Here is a tiny trained network, its code and every weight. The questions are about switching its units off for an input and a class, where a switched-off unit gives its printed mean instead of its output.

import numpy as np


def w(rows, s, z=0):
    codes = np.array(rows[::2]) - 128.0
    scale = np.full(codes.shape[1], s)
    scale[-1] = z or s
    return codes * scale


def f(y):
    return y / 2 * (1 + np.tanh(0.7978845608 * (y + 0.044715 * y**3)))


def log_softmax(a):
    a = a - a.max(-1, keepdims=True)
    return a - np.log(np.exp(a).sum(-1, keepdims=True))


def net(x, mask):
    res = np.array(x, float).reshape(1, 5) / 4 @ E
    y = f(res @ A[0][:, :-1].T + A[0][:, -1])
    res = res + np.where(mask, y, B[0][:, -1]) @ B[0][:, :-1]
    return log_softmax(res[-1] @ U[:, :-1].T + U[:, -1])


A, B = {}, {}
E = w([
[180,107,49,18,126,188,90,117,191,148,102,156],'x0',
[160,100,180,111,198,115,81,163,141,24,157,112],'x1',
[124,118,124,166,149,151,1,187,84,194,55,161],'x2',
[45,40,78,146,163,204,169,173,100,119,198,133],'x3',
[64,165,209,104,150,146,172,156,154,114,94,235],'x4',
],0.0094)
A[0] = w([
[138,124,143,206,124,95,127,121,101,133,157,82,99],'N0',
[106,120,135,188,141,150,6,177,100,182,94,155,44],'N1',
[165,106,70,29,136,160,111,108,160,131,127,158,76],'N2',
[110,136,180,226,127,92,159,130,103,135,127,114,111],'N3',
[165,134,170,113,148,97,81,125,137,48,114,111,111],'N4',
[109,153,98,147,74,130,174,91,115,223,123,136,121],'N5',
[100,143,168,168,132,115,149,138,114,118,123,149,79],'N6',
[161,159,150,115,121,105,103,129,128,125,109,121,8],'N7',
[158,110,94,131,123,107,108,123,124,128,139,74,2],'N8',
[139,133,131,125,120,117,188,96,139,115,127,96,41],'N9',
[173,209,164,129,104,56,111,72,144,158,87,117,78],'N10',
[88,149,187,89,132,143,161,156,149,124,115,253,96],'N11',
[148,125,104,73,126,150,107,133,142,147,118,142,62],'N12',
[106,144,143,170,137,119,127,126,111,130,125,99,52],'N13',
[117,122,154,104,133,129,149,133,131,120,119,181,14],'N14',
[142,138,125,86,114,119,247,99,158,80,164,89,110],'N15',
[99,98,91,146,153,150,146,161,119,122,151,130,27],'N16',
[170,98,60,164,109,108,94,112,111,136,161,2,123],'N17',
[128,147,117,100,128,119,160,131,126,111,148,116,18],'N18',
[100,93,105,127,128,152,135,134,111,128,146,113,25],'N19',
[118,139,95,156,116,128,175,114,127,184,97,134,103],'N20',
[117,78,146,120,160,147,90,152,119,53,166,118,98],'N21',
[56,66,88,164,148,177,161,142,112,140,154,143,137],'N22',
[104,139,105,134,108,119,152,109,111,172,126,139,38],'N23',
],0.014,0.006)
B[0] = w([
[91,128,44,90,87,144,109,135,142,121,113,88,198],'N0',
[110,48,112,152,159,36,129,35,88,112,199,194,232],'N1',
[67,128,30,82,56,132,107,179,128,127,119,80,231],'N2',
[78,140,46,54,82,124,107,170,130,129,110,96,221],'N3',
[138,131,145,201,152,126,138,222,141,149,168,86,211],'N4',
[126,131,152,199,183,109,120,211,134,133,167,60,218],'N5',
[119,126,66,114,116,166,115,85,154,126,109,85,172],'N6',
[171,84,125,154,61,216,172,96,190,128,187,141,156],'N7',
[144,117,118,180,105,223,153,6,194,123,155,104,157],'N8',
[139,48,91,172,101,149,130,63,152,131,202,151,168],'N9',
[178,129,207,77,75,167,156,181,119,122,118,221,247],'N10',
[135,194,149,128,183,157,132,25,116,130,46,78,238],'N11',
[89,121,66,98,81,132,114,145,139,119,137,100,176],'N12',
[129,91,61,130,63,201,114,103,179,149,147,103,154],'N13',
[149,110,120,169,113,208,152,27,199,135,158,85,151],'N14',
[105,69,116,141,157,46,90,70,75,130,157,200,250],'N15',
[186,115,162,132,28,186,151,115,175,133,159,165,166],'N16',
[121,204,183,112,205,147,141,39,118,129,30,115,241],'N17',
[167,50,95,175,84,186,142,51,178,120,201,122,139],'N18',
[176,114,144,134,63,201,156,93,182,121,157,145,151],'N19',
[145,120,123,195,173,128,128,178,158,110,167,86,178],'N20',
[151,129,137,207,151,126,141,217,156,150,172,80,197],'N21',
[176,152,201,71,92,129,136,191,113,124,97,203,226],'N22',
[170,99,111,188,123,176,145,121,191,126,183,80,153],'N23',
],0.018,0.015)
U = w([
[114,77,117,153,133,84,110,67,93,117,167,164,110],'0',
[124,182,144,139,155,162,138,55,138,130,81,92,110],'1',
[83,136,68,91,79,139,100,138,137,128,123,91,110],'2',
[174,137,179,113,78,156,155,149,137,126,137,173,107],'3',
[143,137,143,208,157,124,132,175,154,141,169,70,124],'4',
[88,200,172,88,182,32,96,180,6,135,66,141,254],'5',
],0.013,0.0094)

Each question gives the input, the list of numbers given to net, and the class t.
The units are the neurons (one row each of A and B). Each row of codes is followed by its name. A weight is (code - 128) times the scale printed after its matrix; where a second scale follows, it is the last column's (A, B and U).
mask holds one flag per neuron, in row order. A switched-off neuron (its flag False) gives its mean, the last column of its row in B, instead of its output. The means were averaged over made-up inputs and are rounded, as every weight is.
A unit's drop is (log p(t) with every unit on - log p(t) with that unit switched off) / (log p(t) with every unit on - log p(t) with every unit switched off).
The circuit of an input: a set's keep is (log p(t) with only the set's units on - log p(t) with every unit switched off) / (log p(t) with every unit on - log p(t) with every unit switched off). Starting from the 12 units with the biggest drops (on a tie, the unit counted first), units are removed one at a time, each time the one whose removal leaves the highest keep (on an exact tie, the one counted first), for as long as the keep stays at least 0.8.
units of the circuit, in order: the units of the circuit, biggest drop first
unit that matters most: the unit with the biggest drop
top k neurons: the k neurons with the biggest drops, biggest first
drop when u is switched off: that unit's drop, to one decimal
input [3,-4,0,4,3], class 3: units of the circuit, in order	[N22]
input [-4,5,-7,-7,6], class 0: top 2 neurons	[N15, N22]
input [-4,-7,-1,-6,-5], class 4: top 3 neurons	[N5, N20, N22]
input [8,-1,0,-4,8], class 1: top 4 neurons	[N11, N3, N14, N0]
input [-7,5,6,0,-3], class 2: top 2 neurons	[N3, N0]
input [-2,8,-6,8,-3], class 3: top 4 neurons	[N22, N16, N5, N19]
input [-7,-6,7,-1,-7], class 0: top 2 neurons	[N1, N11]
input [-8,5,7,-4,8], class 1: top 4 neurons	[N11, N15, N2, N6]
input [-2,-2,6,-8,-5], class 3: top 2 neurons	[N10, N15]
input [-2,6,-7,-7,-6], class 0: top 3 neurons	[N15, N22, N9]
input [5,8,-1,0,-7], class 4: top 2 neurons	[N21, N4]
input [-6,-3,4,-6,2], class 2: drop when N15 is switched off	0.1
input [5,-8,1,5,0], class 4: drop when N5 is switched off	0.7
input [-8,-6,4,7,0], class 2: drop when N3 is switched off	5.6
input [-6,-2,4,-5,-3], class 2: unit that matters most	N3
